Here is a tiny trained network, its code and every weight. The questions are about switching its units off for an input and a class, where a switched-off unit gives its printed mean instead of its output.

import numpy as np


def w(rows, s, z=0):
    codes = np.array(rows[::2]) - 128.0
    scale = np.full(codes.shape[1], s)
    scale[-1] = z or s
    return codes * scale


def norm(h):
    return h / np.sqrt((h * h).mean(-1, keepdims=True) + 1e-5)


def f(y):
    return y / 2 * (1 + np.tanh(0.7978845608 * (y + 0.044715 * y**3)))


def log_softmax(a):
    a = a - a.max(-1, keepdims=True)
    return a - np.log(np.exp(a).sum(-1, keepdims=True))


def net(x, mask):
    res = np.array(x, float).reshape(1, 5) / 4 @ E
    u = 0
    for l in range(4):
        y = f(norm(res) @ A[l][:, :-1].T + A[l][:, -1])
        res = res + np.where(mask[u : u + 3], y, B[l][:, -1]) @ B[l][:, :-1]
        u += 3
    return log_softmax(norm(res)[-1] @ U[:, :-1].T + U[:, -1])


A, B = {}, {}
E = w([
[134,114,120,124,130,120,128],'x0',
[99,146,130,156,126,64,195],'x1',
[85,90,103,88,58,194,187],'x2',
[20,112,199,209,155,187,101],'x3',
[62,137,1,170,97,83,47],'x4',
],0.0024)
A[0] = w([
[88,104,94,91,52,198,193,3],'L0N1',
[176,81,97,89,117,241,46,40],'L0N2',
[89,108,110,166,128,46,255,63],'L0N3',
],0.0071,0.0026)
B[0] = w([
[201,119,132,177,254,35,68,233],'L0N1',
[52,228,199,78,67,94,96,251],'L0N2',
[70,214,191,53,71,158,38,218],'L0N3',
],0.0064,0.0025)
A[1] = w([
[26,35,124,124,135,188,114,49],'L1N1',
[168,101,54,14,77,96,148,56],'L1N2',
[50,95,1,125,87,121,106,2],'L1N3',
],0.0073,0.00092)
B[1] = w([
[124,169,100,191,123,122,184,184],'L1N1',
[75,145,150,230,144,161,158,246],'L1N2',
[254,98,149,63,101,160,123,253],'L1N3',
],0.0087,0.0026)
A[2] = w([
[38,38,4,118,161,93,203,4],'L2N1',
[51,46,31,85,114,111,144,14],'L2N2',
[39,2,49,93,133,156,126,22],'L2N3',
],0.0097,0.00043)
B[2] = w([
[137,175,171,90,117,120,108,87],'L2N1',
[38,44,1,125,136,117,105,2],'L2N2',
[9,104,116,123,182,135,99,13],'L2N3',
],0.0069,0.00083)
A[3] = w([
[163,106,125,160,229,34,88,92],'L3N1',
[95,59,189,54,153,167,254,1],'L3N2',
[110,110,106,202,130,162,193,186],'L3N3',
],0.0098,0.00063)
B[3] = w([
[203,155,184,166,230,93,97,253],'L3N1',
[254,110,54,75,29,144,55,160],'L3N2',
[131,150,163,128,152,147,224,200],'L3N3',
],0.0061,0.005)
U = w([
[157,177,184,120,129,139,122,254],'0',
[182,139,154,159,223,70,67,129],'1',
[227,89,93,72,52,173,123,139],'2',
[34,184,167,71,61,130,60,132],'3',
[98,145,135,203,135,171,239,135],'4',
[61,84,89,104,138,113,123,49],'5',
[39,45,28,123,124,108,130,27],'6',
[39,35,2,113,138,115,134,7],'7',
],0.007,0.0045)

Each question gives the input, the list of numbers given to net, and the class t.
The units are the neurons (one row each of A and B). Each row of codes is followed by its name. A weight is (code - 128) times the scale printed after its matrix; where a second scale follows, it is the last column's (A, B and U).
mask holds one flag per neuron, layer by layer. A switched-off neuron (its flag False) gives its mean, the last column of its row in B, instead of its output. The means were averaged over made-up inputs and are rounded, as every weight is.
A unit's drop is (log p(t) with every unit on - log p(t) with that unit switched off) / (log p(t) with every unit on - log p(t) with every unit switched off).
The circuit of an input: a set's keep is (log p(t) with only the set's units on - log p(t) with every unit switched off) / (log p(t) with every unit on - log p(t) with every unit switched off). Starting from all 12 units, units are removed one at a time, each time the one whose removal leaves the highest keep (on an exact tie, the one counted first), for as long as the keep stays at least 0.8.
circuit, biggest first: the units of the circuit, biggest drop first
unit that matters most: the unit with the biggest drop
top k neurons: the k neurons with the biggest drops, biggest first
top k neurons in layer l: the k neurons of layer l with the biggest drops, biggest first
input [3,-7,-2,1,1], class 3: unit that matters most => L0N2
input [-4,2,-3,2,-5], class 2: circuit, biggest first => L0N1; L3N2; L0N2
input [0,6,4,2,-5], class 3: circuit, biggest first => L0N3; L3N1
input [-2,-4,-1,1,2], class 3: circuit, biggest first => L0N2; L3N1
input [-3,7,-3,-2,8], class 2: circuit, biggest first => L1N3; L0N1
input [-2,6,-1,6,4], class 3: top 4 neurons => L0N3; L1N2; L3N1; L1N3
input [-2,-7,4,8,2], class 4: top 3 neurons => L1N1; L0N3; L1N3
input [5,-5,-1,-6,-2], class 4: top 4 neurons => L1N2; L0N3; L0N1; L1N3
input [-5,-1,0,-1,7], class 2: circuit, biggest first => L1N3; L3N1
input [4,-5,-6,-5,-8], class 2: top 2 neurons => L0N1; L3N2
input [1,2,6,5,-6], class 1: top 2 neurons in layer 1 => L1N3; L1N2
input [-1,-6,-2,8,4], class 4: top 3 neurons => L1N1; L0N3; L0N1
input [3,0,-1,-1,-7], class 2: top 2 neurons => L0N1; L3N2
input [4,2,-4,-5,2], class 4: unit that matters most => L1N2
input [-6,6,7,6,4], class 1: top 2 neurons => L0N1; L0N2
input [7,-5,2,8,2], class 4: top 2 neurons => L1N1; L0N3
input [6,4,-3,-8,2], class 4: circuit, biggest first => L1N2; L0N1
input [-3,-1,8,8,-4], class 1: top 2 neurons in layer 0 => L0N1; L0N3
input [-7,4,-3,3,8], class 2: top 2 neurons => L1N3; L0N1
input [-4,1,4,-4,-8], class 2: unit that matters most => L3N2
input [-3,2,-1,-1,-4], class 2: top 2 neurons in layer 0 => L0N1; L0N2
input [5,7,-4,5,0], class 3: top 3 neurons => L0N3; L3N1; L0N1
input [3,-7,8,6,2], class 1: top 2 neurons => L0N1; L0N3
input [5,6,1,1,8], class 2: top 2 neurons => L1N3; L0N2
input [-4,-1,-7,8,2], class 4: top 3 neurons => L0N1; L1N1; L3N3
input [0,1,-3,6,8], class 2: top 2 neurons => L1N3; L0N1
input [-1,8,7,-4,2], class 3: circuit, biggest first => L0N3
input [-1,-3,1,-2,-6], class 2: top 2 neurons => L3N2; L0N3
input [0,3,1,-8,-5], class 4: top 2 neurons in layer 1 => L1N2; L1N3
